Below are the code and all the weights of a small trained network. Each question names an input and a class and asks about switching units off, where a switched-off unit gives its printed mean instead of its output.

import numpy as np


def w(rows, s, z=0):
    codes = np.array(rows[::2]) - 128.0
    scale = np.full(codes.shape[1], s)
    scale[-1] = z or s
    return codes * scale


def f(y):
    return y / 2 * (1 + np.tanh(0.7978845608 * (y + 0.044715 * y**3)))


def log_softmax(a):
    a = a - a.max(-1, keepdims=True)
    return a - np.log(np.exp(a).sum(-1, keepdims=True))


def net(x, mask):
    res = np.array(x, float).reshape(1, 5) / 4 @ E
    y = f(res @ A[0][:, :-1].T + A[0][:, -1])
    res = res + np.where(mask, y, B[0][:, -1]) @ B[0][:, :-1]
    return log_softmax(res[-1] @ U[:, :-1].T + U[:, -1])


A, B = {}, {}
E = w([
[144,157,167,98,55,22,98],'x0',
[177,114,95,232,206,67,176],'x1',
[114,27,165,135,137,126,1],'x2',
[27,98,33,59,141,147,139],'x3',
[126,172,231,125,206,155,128],'x4',
],0.0078)
A[0] = w([
[114,80,89,150,85,76,87,251],'n1',
[77,123,133,54,87,152,136,170],'n2',
[160,101,134,153,80,76,82,128],'n3',
[77,171,125,91,123,156,190,184],'n4',
[98,89,31,92,133,152,133,80],'n5',
[80,63,159,157,222,161,124,202],'n6',
[178,180,159,123,117,111,134,158],'n7',
[183,132,95,229,169,135,151,158],'n8',
[119,123,136,108,99,88,77,215],'n9',
[89,54,29,149,105,118,148,224],'n10',
[81,103,121,169,228,154,93,225],'n11',
[107,175,70,51,154,153,185,81],'n12',
[50,130,133,47,75,145,78,119],'n13',
[120,127,120,198,157,114,160,98],'n14',
[138,113,76,164,119,67,152,134],'n15',
[254,160,216,207,135,97,116,155],'n16',
[142,167,154,105,53,86,141,178],'n17',
[111,102,168,96,102,172,104,248],'n18',
[86,137,150,50,68,143,84,163],'n19',
[130,71,115,142,97,63,66,250],'n20',
],0.0087,0.0022)
B[0] = w([
[89,139,148,126,109,202,89,200],'n1',
[120,148,47,152,158,90,110,195],'n2',
[53,22,144,81,142,115,115,182],'n3',
[85,63,74,90,176,90,112,187],'n4',
[171,182,132,54,61,131,142,191],'n5',
[81,65,202,90,80,179,135,197],'n6',
[145,78,73,121,114,80,152,174],'n7',
[188,196,162,182,172,171,173,213],'n8',
[73,110,108,142,163,121,53,184],'n9',
[159,189,177,95,2,165,152,216],'n10',
[78,97,206,80,95,172,163,198],'n11',
[109,76,87,91,160,55,152,192],'n12',
[146,227,71,186,177,154,113,224],'n13',
[129,138,140,157,173,155,171,167],'n14',
[112,141,178,152,113,189,127,175],'n15',
[189,135,105,122,55,61,238,254],'n16',
[97,74,110,71,138,123,124,197],'n17',
[140,145,116,174,114,165,57,187],'n18',
[113,186,98,189,213,170,94,221],'n19',
[49,86,137,121,119,166,63,210],'n20',
],0.0075,0.0083)
U = w([
[159,161,99,33,44,83,203,81],'0',
[79,170,88,149,183,209,5,173],'1',
[250,232,166,244,104,166,199,117],'2',
[96,31,95,80,173,41,154,137],'3',
[44,56,254,57,57,227,114,233],'4',
[68,148,107,136,241,138,159,1],'5',
],0.0067,0.0026)

Each question gives the input, the list of numbers given to net, and the class t.
The units are the neurons (one row each of A and B). Each row of codes is followed by its name. A weight is (code - 128) times the scale printed after its matrix; where a second scale follows, it is the last column's (A, B and U).
mask holds one flag per neuron, in row order. A switched-off neuron (its flag False) gives its mean, the last column of its row in B, instead of its output. The means were averaged over made-up inputs and are rounded, as every weight is.
A unit's drop is (log p(t) with every unit on - log p(t) with that unit switched off) / (log p(t) with every unit on - log p(t) with every unit switched off).
The circuit of an input: a set's keep is (log p(t) with only the set's units on - log p(t) with every unit switched off) / (log p(t) with every unit on - log p(t) with every unit switched off). Starting from the 12 units with the biggest drops (on a tie, the unit counted first), units are removed one at a time, each time the one whose removal leaves the highest keep (on an exact tie, the one counted first), for as long as the keep stays at least 0.8.
circuit, biggest first: the units of the circuit, biggest drop first
k most important neurons: the k neurons with the biggest drops, biggest first
drop when u is switched off: that unit's drop, to one decimal
input [8,-5,-7,1,-4], class 3: circuit, biggest first : n17; n12; n4; n10
input [2,-1,6,3,-4], class 1: circuit, biggest first : n13; n16
input [-8,-1,-4,5,5], class 4: circuit, biggest first : n6
input [-3,3,-5,8,7], class 3: circuit, biggest first : n12; n4
input [1,1,0,-1,-5], class 4: circuit, biggest first : n13; n16; n2
input [7,4,-2,7,-1], class 4: 2 most important neurons : n16; n15
input [3,-5,-1,-8,7], class 0: circuit, biggest first : n16; n8
input [7,0,8,3,-8], class 1: circuit, biggest first : n13; n19
input [-7,-6,0,4,-4], class 1: 2 most important neurons : n16; n13
input [-4,-5,-1,4,-7], class 0: 4 most important neurons : n5; n10; n12; n20
input [-4,-5,0,8,-6], class 0: 3 most important neurons : n5; n10; n12
input [-8,2,4,-4,-4], class 4: 3 most important neurons : n6; n11; n13
input [-1,7,-1,5,-3], class 2: 3 most important neurons : n8; n3; n17
input [-6,8,-3,4,-8], class 2: circuit, biggest first : n8
input [-5,6,-7,5,-1], class 0: drop when n12 is switched off : 0.9
input [7,-6,2,-8,-1], class 3: drop when n16 is switched off : 0.4
input [7,0,-8,8,5], class 3: drop when n4 is switched off : 0.1
